Here is a tiny trained network, its code and every weight. The questions are about switching its units off for an input and a target symbol, where a switched-off unit gives its printed mean instead of its output.

import numpy as np


def w(rows, s, z=0):
    codes = np.array(rows[::2]) - 128.0
    scale = np.full(codes.shape[1], s)
    scale[-1] = z or s
    return codes * scale


def f(y):
    return np.maximum(y, 0)


def softmax(a):
    e = np.exp(a - a.max(-1, keepdims=True))
    return e / e.sum(-1, keepdims=True)


def log_softmax(a):
    a = a - a.max(-1, keepdims=True)
    return a - np.log(np.exp(a).sum(-1, keepdims=True))


def net(x, mask):
    ids = ['αβγεζηθλξπστφψω'.index(c) for c in x.split()]
    T = len(ids)
    res = E[ids] + P[:T]
    u = 0
    for l in range(2):
        r = res
        for j in range(2):
            rows = slice(3 * j, 3 * j + 3)
            q, k, v = (r @ M[l][rows].T for M in (Q, K, V))
            z = softmax(np.where(np.tri(T) > 0, q @ k.T / 3**0.5, -1e9)) @ v
            o = O[l][rows]
            res = res + np.where(mask[u + j], z, o[:, -1]) @ o[:, :-1]
        u += 2
        y = f(res @ A[l][:, :-1].T + A[l][:, -1])
        res = res + np.where(mask[u : u + 4], y, B[l][:, -1]) @ B[l][:, :-1]
        u += 4
    return log_softmax(res[-1] @ U[:, :-1].T + U[:, -1])


Q, K, V, O, A, B = {}, {}, {}, {}, {}, {}
E = w([
[95,138,167,87,163,127,172,71],'α',
[93,109,58,54,83,99,95,196],'β',
[135,205,34,129,113,115,242,146],'γ',
[94,182,196,41,225,132,122,158],'ε',
[139,148,169,146,82,185,72,182],'ζ',
[133,138,95,156,82,146,97,164],'η',
[117,91,175,122,90,76,79,195],'θ',
[152,226,119,146,159,131,182,158],'λ',
[130,201,54,150,158,64,83,139],'ξ',
[110,164,76,136,114,158,111,109],'π',
[255,227,138,101,117,125,168,106],'σ',
[224,93,133,167,82,97,61,114],'τ',
[227,185,127,152,96,56,120,190],'φ',
[162,132,128,145,108,154,108,112],'ψ',
[131,124,123,117,136,164,98,89],'ω',
],0.021)
P = w([
[171,100,64,117,152,254,41,104],'0',
[149,122,119,186,136,217,91,90],'1',
[131,139,150,211,130,196,105,89],'2',
[152,145,151,221,126,157,111,91],'3',
[146,170,123,192,141,139,101,79],'4',
[152,175,138,193,132,117,103,83],'5',
[130,182,159,178,127,119,101,91],'6',
[114,196,168,164,124,116,98,91],'7',
[107,211,159,144,128,107,99,93],'8',
[103,212,179,144,117,94,100,98],'9',
[110,230,167,137,127,72,102,88],'10',
[91,229,190,139,133,69,104,98],'11',
],0.0092)
Q[0] = w([
[152,2,137,153,141,62,195,133],'0.h1',
[92,168,168,109,118,65,119,189],'0.h1',
[122,147,90,80,142,82,156,131],'0.h1',
[150,95,105,127,145,101,157,147],'0.h2',
[135,128,136,120,136,105,108,103],'0.h2',
[114,158,135,123,92,164,70,87],'0.h2',
],0.016)
K[0] = w([
[119,4,87,65,70,165,167,163],'0.h1',
[135,120,186,106,155,56,92,187],'0.h1',
[119,92,125,102,209,122,142,134],'0.h1',
[92,160,127,144,78,133,104,97],'0.h2',
[110,132,151,146,161,148,98,126],'0.h2',
[119,120,131,121,174,108,141,160],'0.h2',
],0.014)
V[0] = w([
[86,110,157,155,70,84,185,120],'0.h1',
[84,187,172,172,119,152,110,102],'0.h1',
[114,85,122,161,65,125,148,128],'0.h1',
[149,137,116,106,168,112,121,177],'0.h2',
[126,190,85,136,1,139,82,71],'0.h2',
[134,108,117,166,131,194,117,113],'0.h2',
],0.0092)
O[0] = w([
[151,173,33,36,137,106,76,125,1],'0.h1',
[185,75,189,126,34,118,125,158,220],'0.h1',
[129,153,20,45,183,147,65,136,19],'0.h1',
[159,124,183,234,101,85,162,184,166],'0.h2',
[28,144,222,97,6,253,85,126,235],'0.h2',
[78,151,20,33,206,219,77,123,156],'0.h2',
],0.0056,0.0072)
A[0] = w([
[73,58,47,164,60,64,61,168,126],'0.n1',
[164,136,168,150,48,206,168,193,249],'0.n2',
[52,85,11,66,103,182,151,120,8],'0.n3',
[96,85,86,89,113,145,80,254,25],'0.n4',
],0.009,0.0015)
B[0] = w([
[41,178,157,118,165,177,193,92,157],'0.n1',
[141,136,46,111,190,89,133,47,254],'0.n2',
[23,116,114,78,3,191,93,104,138],'0.n3',
[194,80,78,149,210,2,167,8,145],'0.n4',
],0.0085,0.016)
Q[1] = w([
[155,105,106,69,160,119,189,215],'1.h1',
[117,127,52,94,142,82,143,201],'1.h1',
[164,218,201,241,68,91,96,5],'1.h1',
[153,156,148,139,139,144,156,139],'1.h2',
[126,165,125,136,154,169,105,19],'1.h2',
[154,97,89,102,145,78,188,165],'1.h2',
],0.024)
K[1] = w([
[184,27,106,171,135,189,117,138],'1.h1',
[114,77,46,194,144,162,83,103],'1.h1',
[150,209,254,104,199,43,141,190],'1.h1',
[156,104,136,194,111,144,158,141],'1.h2',
[120,191,191,49,104,31,229,183],'1.h2',
[172,30,72,129,198,218,118,155],'1.h2',
],0.014)
V[1] = w([
[5,167,167,190,182,143,110,157],'1.h1',
[152,134,135,145,29,48,58,150],'1.h1',
[162,63,251,135,75,174,76,148],'1.h1',
[124,86,218,122,174,106,29,87],'1.h2',
[184,146,159,156,186,246,92,135],'1.h2',
[133,199,207,89,136,190,209,95],'1.h2',
],0.014)
O[1] = w([
[10,92,91,217,144,131,157,210,250],'1.h1',
[126,205,157,186,87,171,78,54,100],'1.h1',
[208,59,45,153,120,231,85,106,56],'1.h1',
[84,153,184,91,252,136,71,178,146],'1.h2',
[107,104,232,151,77,132,87,81,119],'1.h2',
[149,1,190,102,135,157,179,144,206],'1.h2',
],0.0087,0.017)
A[1] = w([
[131,68,99,144,164,70,173,193,5],'1.n1',
[103,140,134,98,137,52,224,167,128],'1.n2',
[128,208,193,122,179,113,118,173,247],'1.n3',
[118,140,152,199,75,127,102,255,137],'1.n4',
],0.0097,0.0023)
B[1] = w([
[150,255,124,76,123,121,138,167,241],'1.n1',
[214,75,131,180,116,182,67,88,253],'1.n2',
[81,86,93,103,71,79,110,170,198],'1.n3',
[159,115,121,114,173,157,162,41,236],'1.n4',
],0.0094,0.024)
U = w([
[132,117,106,55,167,112,221,194,242],'α',
[182,201,69,89,192,144,138,119,97],'β',
[147,112,70,104,96,90,196,157,125],'γ',
[140,141,111,110,136,120,133,144,28],'ε',
[119,124,88,64,180,46,176,103,6],'ζ',
[140,118,73,91,148,124,124,110,44],'η',
[137,107,89,157,109,81,77,226,235],'θ',
[189,121,174,214,97,109,78,211,112],'λ',
[94,137,137,195,188,74,158,108,218],'ξ',
[86,175,97,39,88,155,171,146,156],'π',
[143,138,142,72,145,97,185,101,33],'σ',
[161,175,131,132,150,183,36,122,3],'τ',
[119,253,170,98,81,129,136,154,140],'φ',
[139,150,106,94,130,156,111,132,64],'ψ',
[148,86,76,112,142,174,91,143,29],'ω',
],0.0048,0.0035)

Each question gives the input, a string of symbols that net reads in full, and the target symbol t.
The units are the heads (3 rows each of Q, K, V and O) and the neurons (one row each of A and B). Each row of codes is followed by its name. A weight is (code - 128) times the scale printed after its matrix; where a second scale follows, it is the last column's (O, A, B and U).
mask holds one flag per unit, layer by layer, with each layer's heads first. A switched-off unit (its flag False) gives its mean, the last column of its rows in O or B, instead of its output. The means were averaged over made-up inputs and are rounded, as every weight is.
A unit's drop is (log p(t) with every unit on - log p(t) with that unit switched off) / (log p(t) with every unit on - log p(t) with every unit switched off).
The circuit of an input: a set's keep is (log p(t) with only the set's units on - log p(t) with every unit switched off) / (log p(t) with every unit on - log p(t) with every unit switched off). Starting from all 12 units, units are removed one at a time, each time the one whose removal leaves the highest keep (on an exact tie, the one counted first), for as long as the keep stays at least 0.8.
units of the circuit, in order: the units of the circuit, biggest drop first
most important unit: the unit with the biggest drop
k most important neurons: the k neurons with the biggest drops, biggest first
k most important neurons of layer l: the k neurons of layer l with the biggest drops, biggest first
heads that matter: for each layer, one digit per head in row order, 1 if its drop is at least 0.15 and else 0, layers parted by /
input ξ π ω π ζ η ζ φ ζ ξ η, target ξ: units of the circuit, in order : (1.h1, 0.n2, 1.n1)
input ξ ξ τ π λ ξ ζ α ζ ζ, target α: units of the circuit, in order : (1.h2, 1.h1)
input ξ ξ ξ ξ ξ λ ω, target λ: most important unit : 1.n2
input ξ φ ζ, target φ: 4 most important neurons : (1.n2, 0.n2, 1.n4, 0.n1)
input ζ ξ π η ξ ξ π ζ π, target ξ: 2 most important neurons : (1.n1, 0.n2)
input τ ω ζ π σ α, target α: units of the circuit, in order : (0.n2, 1.h1, 1.h2)
input τ θ ξ π ζ ζ ψ τ ξ τ ξ τ, target ξ: units of the circuit, in order : (1.h1, 1.n1)
input ξ τ τ σ ζ ζ ζ ξ ξ ε ζ η, target α: units of the circuit, in order : (1.h2, 1.h1)
input ξ ω π ξ λ, target λ: units of the circuit, in order : (1.n2, 1.h1)
input ζ β θ π ξ γ θ λ θ ε ξ ζ, target β: units of the circuit, in order : (1.h1, 1.n1, 0.n2, 1.n3)
input β λ ξ τ ξ ξ η ζ π φ ζ η, target φ: units of the circuit, in order : (1.h1, 1.n2)
input ω φ τ ζ ω, target φ: 2 most important neurons of layer 1 : (1.n2, 1.n4)
input π π ω ε β, target α: units of the circuit, in order : (1.h1, 1.h2)
input ξ π τ ξ ξ ε τ π τ ζ σ φ, target α: heads that matter : 01 / 11
input η ω ψ τ ω ζ σ α ζ π, target α: most important unit : 0.n2
input π λ ξ σ ζ ω τ τ, target σ: units of the circuit, in order : (1.h1, 1.h2)
input σ θ θ ω τ ξ τ α ξ ζ, target ξ: units of the circuit, in order : (0.n2, 1.h1, 0.n1, 1.n1)
input ω π ξ ξ τ η η π ε ζ ξ, target β: 3 most important neurons of layer 1 : (1.n1, 1.n4, 1.n3)
input ξ θ ζ ε ω β ψ, target α: 2 most important neurons of layer 1 : (1.n2, 1.n1)
input ζ ε ξ, target α: 2 most important neurons : (0.n1, 0.n2)
input ε φ β, target α: heads that matter : 10 / 11
input τ λ ζ σ ω λ τ γ ψ, target γ: most important unit : 1.h2
